[[ 66  15  10 -22  37]
 [ 25  56  -9  -9   4]
 [-24 -43  61 -54 -34]] Answer: 66, -34

[ 8 13 62 25] Answer: 8, 25

[[-30 -40  39 -10 -52]
 [-12  70  54 -56  26]
 [ 22  47 -38  52  64]] Answer: -30, 64

[-34  12  70  48 -14] Answer: -34, -14

[ 64  16  49 -35   0 -16  71] Answer: 64, 71

[-42   8  -5  53  32] Answer: -42, 32
---
[[ 19 -11  39 -44 -16  -8 -26  54 -16  36 -15  10]
 [  5  -7   9 -19 -10  -4 -26   2  19 -14 -14  -3]
 [  0  51  56  13  -6   9 -27  27  -5   7  41  -7]
 [ 38 -11  15 -25 -34  14 -14  57 -17  14 -25 -12]
 [ 10   7  45 -13 -13   2 -27  44 -12  22  10   1]
 [ -5  15   4 -12  -6   8 -24   2   3 -14  -4   8]
 [ 21  32  34  13 -22  16 -18  40 -11   2  10 -18]
 [  7  16  15 -18 -19 -46 -13  13  16  -5 -18 -37]
 [ -5  40   4  -8  -7 -25  -9  16  -4 -14  -6 -37]
 [ -4  22   5 -13  -7  -8 -17   6   3 -14  -7 -16]
 [ 50  20   4   9 -45  16  -4  52 -17  -9 -25 -30]
 [ 19   2  38 -14 -20   4 -21  48 -14  18  -3  -4]] -> -16

[[ -6 -12  -1 -15   4   8  -4 -14  11 -20 -13   1 -11]
 [-13  -1  19 -29  -6  -1 -21 -46  25 -37 -42  -9  -8]
 [  9 -16 -22  24   5  11   2  54  -8  32  44  -2 -18]
 [  4  15   5   8  -4 -10   8  -1 -11  10   1   3  18]
 [ -6  -8   1 -17   5   6   0 -22   8 -24 -18   4  -5]
 [  5 -22 -22  16   8  14  -1  44  -2  21  35  -1 -23]
 [  4 -17 -15  12   4  10  -5  35   2  17  27  -5 -21]
 [ 10 -12 -30  17  21  13  39  36 -27  16  36  25   7]] -> -23

[[ 64 -31  51  11  15  43]
 [  6  13   0 -24 -17  32]
 [  9 -39  15   8   7  -7]
 [ -7  62 -14  29  16 -29]
 [-38 -21 -26  -1  29  -4]
 [ 13 -37  18 -21 -43  -3]
 [  1 -32   7 -52 -73  13]] -> -4

[[-43 -32  49  -3  -4 -31  -1]
 [ -9 -17  16  43  -2  12   1]
 [-35  33  45 -38 -15 -13 -18]
 [-19  -1 -23  -6  36 -22  32]
 [-25 -21 -19 -17 -14  48 -15]
 [-29  -4 -18  -7  39 -26  35]
 [ 40  -8 -31  20  -3  38  -2]
 [-18   4 -23 -11  34 -19  29]
 [ 64  28 -16 -20 -22 -21 -19]] -> -2

[[-10 -51 -10 -13   7   8]
 [-10   4   5  -8  47  34]
 [ 22  60  10  18   1 -13]
 [  3  -8  -4   5 -47 -29]
 [ -6  20   8  -4  44  30]
 [ -7  41  13   1  23  22]
 [ -2 -45 -11  -8   0  -2]] -> 30

[[-14   1 -13   0  -5   9  16 -13 -39 -10]
 [ -9  11 -16  -4 -30   1 -10   6   6  24]
 [-12 -18   0   3 -12   3 -48  43 -14  14]
 [  0 -21  35 -40 -10  15  15 -14 -10  11]
 [ 28 -41 -18  13  -2 -15  11 -14  -8  12]
 [  7   9  12  23  12  16  29  21  25 -12]
 [ 12 -17  -5 -14 -21   9  14 -10 -12   3]
 [-31   8 -19   8   4  10  20 -19 -63 -19]
 [-11   5  20  35  21  10  36  20  23  14]
 [-13   7 -19  -3 -39   7 -30  10   4  34]
 [ -2 -18  37 -37  -5  13  11 -12  -8  11]
 [ -7   2   1  14  16  19 -46 -38  17   8]] -> 34

[[-73   4 -27  -7  -4  18 -39   8  29]
 [-46   6  17   1 -20 -23  35 -28  14]
 [ -6   3   4  39 -32  36   3  21 -22]
 [-43  -1   4  10   8   2  32 -15   4]
 [ 36   2  34  12 -23  36 -13  27  13]
 [ 23  -3  -2 -10 -18  10  -2   0 -27]
 [  6   2 -11 -19  36   0  16  -2   1]] -> 13

[[ -3   5  41 -20   5  15  -1   3  -4 -27  -7 -12 -14  19  -1]
 [  3   6  28   6   1   1  -1   3  -1  18 -23   6  34 -11  -5]
 [ -4   4   2 -18   4  -4   0   6   8  -7  -7  -5   7 -16  17]
 [ -4 -15   8 -39  -2   8   2   1   5 -14   9  -6 -16   4  -6]
 [ -4  -3  14   3 -12   2   0  -1  13 -28  -2   4 -20  14  10]
 [ -1  -5 -10  44   8  -4   0   0  -1  20  -3   1  -3   3   3]
 [  2 -20  13  12 -13   0   0   2   0  -4  -4  -4 -18  -1  14]
 [  3 -12 -15 -55  16  14   2  -5  -6   7   9   5  22 -15  12]] -> 3
---
[[  0  -3 -47  25]
 [-21 -35  -9  -4]] gives -47

[ 27 194 199 178] gives 199

[1197 7384 7038 7753] gives 7038

[[-32  21  40  20]
 [-15  34  26   2]] gives 40

[[305 162 597 737]
 [526 300 688 785]] gives 597

[[  1  43 234   8]
 [ 60  35 146  65]] gives 234
---
[[ 25  45  22   5  21]
 [ 19  24  29  -2   8]
 [ 29  66  55 -38  42]] 66

[[-14 -15 -44 -29  44 -31]
 [-41  14 -67   9  16   8]
 [ -7  -9   9  17 -25  -6]] -9

[[-47   2  45   3 -34  70]
 [ -1  -1  -2   0   0  -2]
 [ -1  53  -2  29 -32  -8]] 53

[[-53   0  29  56 -28 -24]
 [ 24   0  26   1  69 -12]
 [-63   0  33 -17 -30 -17]] 0

[[  7 -40  21  49 -29]
 [ 44 -47 -36  53 -13]
 [ 49 -30 -22  14  42]] -30

[[ 13  39 -14  43]
 [ 62  66  19  -8]
 [  3 -18  31 -19]] -18

[[  2  34  16  28  24]
 [-44  14 -32  14  13]
 [ 30  30  22  30  59]] 30

[[-30  21 -69  55]
 [ 13 -21 -19  35]
 [ 39  73  20  41]] 73

[[ 37   8  44 -34]
 [  2 -51 -21 -26]
 [-13  11  -1 -58]] 11
---
[[ -2 -73 -42   1  -7  35]
 [-15  13 -19  -5  15 -39]
 [  0   0  -1  -4   0  -1]] ==> 35

[[ 28 -14 -24  49 -65]
 [-69 -16  67 -62 -28]
 [ 22  -9 -17 -40 -29]] ==> -65

[[ 34 -19   5   2  39]
 [ -9  60  11 -12 -14]
 [-18  21 -11  -4  -8]] ==> 39

[[ 24   4  -8 -17  27]
 [ 16  22  20 -11  52]
 [-28  -6  26  12   2]] ==> 27

[[ 44  11  48  14  -9]
 [ -5 -21  -4  -9 -26]
 [  0  12  -1 -24 -63]] ==> -9

[[-57 -33 -34  47   2]
 [-53  14 -16  21   8]
 [  3 -33  39  13   5]] ==> 2

[[  4   6 -39  14 -34 -45]
 [-32 -64   9  -7  44 -31]
 [ 57  41  51 -60  13  59]] ==> -45

[[-33  54  32 -26]
 [-20 -22  62  11]
 [ 66  37 -18   0]] ==> -26

[[  5  30  29   6 -12 -49]
 [-28  32  45  30  -9 -30]
 [ 59  -6  44 -32   1  12]] ==> -49

[[ 18  64  22   5 -30 -28]
 [  5   1  34  17 -13  27]
 [ -7  37  44  20 -13 -21]] ==> -28
